Here is a tiny trained network, its code and every weight. The questions are about switching its units off for an input and a class, where a switched-off unit gives its printed mean instead of its output.

import numpy as np


def w(rows, s, z=0):
    codes = np.array(rows[::2]) - 128.0
    scale = np.full(codes.shape[1], s)
    scale[-1] = z or s
    return codes * scale


def f(y):
    return y / 2 * (1 + np.tanh(0.7978845608 * (y + 0.044715 * y**3)))


def log_softmax(a):
    a = a - a.max(-1, keepdims=True)
    return a - np.log(np.exp(a).sum(-1, keepdims=True))


def net(x, mask):
    res = np.array(x, float).reshape(1, 3) / 4 @ E
    y = f(res @ A[0][:, :-1].T + A[0][:, -1])
    res = res + np.where(mask, y, B[0][:, -1]) @ B[0][:, :-1]
    return log_softmax(res[-1] @ U[:, :-1].T + U[:, -1])


A, B = {}, {}
E = w([
[202,156,194,139,129,38,214,21,36,233,159,185],'x0',
[191,28,75,104,36,73,80,152,193,182,27,226],'x1',
[61,254,38,234,71,79,77,41,103,94,89,143],'x2',
],0.0051)
A[0] = w([
[45,111,52,108,139,238,34,246,242,25,94,59,49],'N1',
[212,38,81,82,40,70,78,162,193,190,11,233,10],'N2',
[196,47,209,34,186,181,181,195,133,163,177,119,135],'N3',
[199,50,207,38,179,170,187,201,147,156,164,109,16],'N4',
[226,148,183,147,129,44,220,47,49,221,167,179,47],'N5',
[203,42,215,44,191,172,172,191,155,162,164,105,5],'N6',
[67,188,183,135,211,184,194,107,55,63,226,45,80],'N7',
[191,145,182,123,137,51,214,34,46,235,141,172,54],'N8',
[42,228,40,252,66,57,84,13,83,92,88,149,35],'N9',
[69,186,179,140,217,184,173,109,67,75,228,21,103],'N10',
[63,195,183,151,231,187,177,124,59,93,232,51,31],'N11',
],0.0039,0.0032)
B[0] = w([
[55,83,213,194,32,163,192,206,45,50,171,150,253],'N1',
[176,108,56,184,64,31,175,166,182,165,73,175,206],'N2',
[138,170,106,78,129,154,76,73,153,115,165,80,240],'N3',
[132,189,64,93,17,110,72,77,152,47,201,71,191],'N4',
[66,106,177,160,44,152,176,195,69,58,171,142,218],'N5',
[146,187,70,97,2,109,75,83,152,46,199,71,190],'N6',
[179,101,82,170,112,63,159,148,171,163,69,172,229],'N7',
[77,105,195,162,52,146,164,183,74,55,174,142,214],'N8',
[135,199,76,58,78,142,55,61,160,67,205,61,213],'N9',
[173,94,88,162,135,65,160,150,162,172,80,173,238],'N10',
[176,99,65,181,61,42,168,160,182,154,90,176,212],'N11',
],0.0081,0.0041)
U = w([
[41,87,227,163,99,162,170,198,21,77,146,148,87],'0',
[206,91,64,159,132,55,157,146,211,198,65,187,84],'1',
[134,202,85,71,116,148,47,21,159,90,175,51,87],'2',
[108,110,195,96,251,205,119,96,101,223,86,132,254],'3',
],0.011,0.014)

Each question gives the input, the list of numbers given to net, and the class t.
The units are the neurons (one row each of A and B). Each row of codes is followed by its name. A weight is (code - 128) times the scale printed after its matrix; where a second scale follows, it is the last column's (A, B and U).
mask holds one flag per neuron, in row order. A switched-off neuron (its flag False) gives its mean, the last column of its row in B, instead of its output. The means were averaged over made-up inputs and are rounded, as every weight is.
A unit's drop is (log p(t) with every unit on - log p(t) with that unit switched off) / (log p(t) with every unit on - log p(t) with every unit switched off).
The circuit of an input: a set's keep is (log p(t) with only the set's units on - log p(t) with every unit switched off) / (log p(t) with every unit on - log p(t) with every unit switched off). Starting from all 11 units, units are removed one at a time, each time the one whose removal leaves the highest keep (on an exact tie, the one counted first), for as long as the keep stays at least 0.8.
circuit, biggest first: the units of the circuit, biggest drop first
top k neurons: the k neurons with the biggest drops, biggest first
drop of u: that unit's drop, to one decimal
input [-3,-2,-4], class 2: circuit, biggest first : (N5; N3)
input [6,-8,-8], class 1: circuit, biggest first : (N11)
input [7,-2,-8], class 2: top 3 neurons : (N3; N4; N6)
input [7,-7,-8], class 2: top 4 neurons : (N3; N4; N6; N1)
input [2,-3,-2], class 3: circuit, biggest first : (N2; N1; N9)
input [0,3,-2], class 3: top 3 neurons : (N11; N7; N10)
input [2,-2,1], class 3: top 2 neurons : (N1; N2)
input [5,3,7], class 2: top 2 neurons : (N9; N1)
input [1,-5,-6], class 2: top 4 neurons : (N3; N4; N6; N2)
input [4,2,-1], class 0: top 2 neurons : (N5; N8)
input [-1,4,5], class 2: top 4 neurons : (N9; N10; N7; N11)
input [1,-1,-3], class 3: top 2 neurons : (N9; N1)
input [0,2,-2], class 3: drop of N7 : 0.1
input [6,6,-8], class 2: drop of N6 : 0.2
input [7,6,0], class 0: drop of N8 : 0.3
